Below is a small trained network, with its code and all its weights. Each question gives an input and a target symbol and asks what happens when units are switched off, that is, made to give their printed mean instead of their output.

import numpy as np


def w(rows, s, z=0):
    codes = np.array(rows[::2]) - 128.0
    scale = np.full(codes.shape[1], s)
    scale[-1] = z or s
    return codes * scale


def f(y):
    return np.maximum(y, 0)


def softmax(a):
    e = np.exp(a - a.max(-1, keepdims=True))
    return e / e.sum(-1, keepdims=True)


def log_softmax(a):
    a = a - a.max(-1, keepdims=True)
    return a - np.log(np.exp(a).sum(-1, keepdims=True))


def net(x, mask):
    ids = ['αδεζξπστφψω'.index(c) for c in x.split()]
    T = len(ids)
    res = E[ids] + P[:T]
    r = res
    for j in range(3):
        rows = slice(4 * j, 4 * j + 4)
        q, k, v = (r @ M[0][rows].T for M in (Q, K, V))
        z = softmax(np.where(np.tri(T) > 0, q @ k.T / 4**0.5, -1e9)) @ v
        o = O[0][rows]
        res = res + np.where(mask[j], z, o[:, -1]) @ o[:, :-1]
    y = f(res @ A[0][:, :-1].T + A[0][:, -1])
    res = res + np.where(mask[3:19], y, B[0][:, -1]) @ B[0][:, :-1]
    return log_softmax(res[-1] @ U[:, :-1].T + U[:, -1])


Q, K, V, O, A, B = {}, {}, {}, {}, {}, {}
E = w([
[245,158,24],'α',
[107,95,156],'δ',
[106,80,107],'ε',
[156,209,131],'ζ',
[77,63,188],'ξ',
[125,87,198],'π',
[255,188,128],'σ',
[79,129,157],'τ',
[161,27,38],'φ',
[159,119,118],'ψ',
[100,190,72],'ω',
],0.022)
P = w([
[115,189,139],'0',
[169,176,136],'1',
[178,179,97],'2',
[213,177,76],'3',
[215,182,89],'4',
[222,193,44],'5',
[217,185,62],'6',
[207,192,50],'7',
[217,184,62],'8',
[217,193,28],'9',
[215,209,7],'10',
[216,189,35],'11',
],0.0015)
Q[0] = w([
[120,149,135],'h0',
[73,176,111],'h0',
[249,85,102],'h0',
[179,86,103],'h0',
[110,171,122],'h1',
[87,44,54],'h1',
[139,93,141],'h1',
[77,141,107],'h1',
[76,107,62],'h2',
[111,120,107],'h2',
[138,165,92],'h2',
[111,127,98],'h2',
],0.02)
K[0] = w([
[121,109,141],'h0',
[133,117,198],'h0',
[253,125,50],'h0',
[190,156,87],'h0',
[90,155,112],'h1',
[101,47,124],'h1',
[162,101,132],'h1',
[79,107,83],'h1',
[76,189,92],'h2',
[108,149,114],'h2',
[146,169,165],'h2',
[111,159,121],'h2',
],0.021)
V[0] = w([
[159,109,59],'h0',
[2,195,100],'h0',
[183,102,115],'h0',
[95,142,168],'h0',
[117,133,69],'h1',
[145,44,82],'h1',
[50,143,124],'h1',
[77,166,111],'h1',
[125,144,155],'h2',
[87,171,135],'h2',
[175,89,138],'h2',
[122,152,167],'h2',
],0.0052)
O[0] = w([
[202,86,189,190],'h0',
[112,211,81,3],'h0',
[156,93,168,192],'h0',
[85,152,81,77],'h0',
[174,78,121,139],'h1',
[167,129,1,167],'h1',
[175,155,145,61],'h1',
[163,115,174,87],'h1',
[142,101,121,121],'h2',
[131,121,49,103],'h2',
[134,120,228,153],'h2',
[151,85,103,117],'h2',
],0.0054,0.0042)
A[0] = w([
[101,204,145,156],'n0',
[163,130,131,52],'n1',
[182,159,148,47],'n2',
[5,107,115,57],'n3',
[94,184,51,80],'n4',
[71,135,92,153],'n5',
[119,86,132,18],'n6',
[85,42,131,67],'n7',
[190,139,121,233],'n8',
[104,95,160,50],'n9',
[119,132,128,85],'n10',
[113,146,171,2],'n11',
[137,192,200,239],'n12',
[170,170,145,53],'n13',
[196,172,145,77],'n14',
[171,128,130,31],'n15',
],0.013,0.0047)
B[0] = w([
[45,109,166,165],'n0',
[120,139,96,156],'n1',
[116,197,93,178],'n2',
[69,65,206,176],'n3',
[170,113,87,159],'n4',
[142,77,91,162],'n5',
[171,196,158,146],'n6',
[144,254,104,207],'n7',
[155,34,192,255],'n8',
[193,189,171,153],'n9',
[115,150,124,128],'n10',
[167,170,92,131],'n11',
[96,70,14,217],'n12',
[139,202,151,166],'n13',
[93,203,172,201],'n14',
[116,175,79,164],'n15',
],0.019,0.0082)
U = w([
[210,178,191,70],'α',
[136,149,117,255],'δ',
[140,147,110,148],'ε',
[70,199,61,76],'ζ',
[100,175,218,113],'ξ',
[144,157,104,153],'π',
[139,255,88,113],'σ',
[95,101,136,83],'τ',
[225,152,53,109],'φ',
[204,52,182,127],'ψ',
[159,112,39,161],'ω',
],0.011,0.0097)

Each question gives the input, a string of symbols that net reads in full, and the target symbol t.
The units are the heads (4 rows each of Q, K, V and O) and the neurons (one row each of A and B). Each row of codes is followed by its name. A weight is (code - 128) times the scale printed after its matrix; where a second scale follows, it is the last column's (O, A, B and U).
mask holds one flag per unit, heads first, then neurons. A switched-off unit (its flag False) gives its mean, the last column of its rows in O or B, instead of its output. The means were averaged over made-up inputs and are rounded, as every weight is.
A unit's drop is (log p(t) with every unit on - log p(t) with that unit switched off) / (log p(t) with every unit on - log p(t) with every unit switched off).
The circuit of an input: a set's keep is (log p(t) with only the set's units on - log p(t) with every unit switched off) / (log p(t) with every unit on - log p(t) with every unit switched off). Starting from the 12 units with the biggest drops (on a tie, the unit counted first), units are removed one at a time, each time the one whose removal leaves the highest keep (on an exact tie, the one counted first), for as long as the keep stays at least 0.8.
units of the circuit, in order: the units of the circuit, biggest drop first
unit that matters most: the unit with the biggest drop
top k neurons: the k neurons with the biggest drops, biggest first
which heads matter: for each layer, one digit per head in row order, 1 if its drop is at least 0.15 and else 0, layers parted by /
drop when u is switched off: that unit's drop, to one decimal
input δ ξ π ω ω ξ ω ω ζ ω ε, target ω: which heads matter	101
input ξ ξ ζ ζ π ξ α π, target α: top 2 neurons	(n9 n7)
input ζ ψ ω σ π π ψ σ π, target σ: units of the circuit, in order	(n8 n7)
input ψ ξ ξ σ π, target σ: units of the circuit, in order	(n8 n7 h1)
input ξ π ω, target ω: units of the circuit, in order	(n4 n5 h0)
input ψ ζ ζ ξ, target ξ: top 2 neurons	(n3 n12)
input ξ τ δ α τ α ε, target α: unit that matters most	h0
input π ζ ψ ψ α ψ, target ψ: top 2 neurons	(n8 n7)
input σ σ σ ξ ψ ε, target σ: top 3 neurons	(n7 n8 n3)
input ξ ξ α π, target α: top 3 neurons	(n7 n9 n6)
input ζ ε ψ φ π ψ σ τ, target τ: top 2 neurons	(n3 n7)
input ζ ω ξ ω ω, target ω: drop when n4 is switched off	0.5
input α ζ τ π ψ ξ ε, target α: drop when n2 is switched off	0.1
input σ φ ε ξ τ ω ξ π ψ π ζ, target ζ: drop when n12 is switched off	0.9
input δ φ τ ζ π ψ ε, target φ: drop when h1 is switched off	0.5
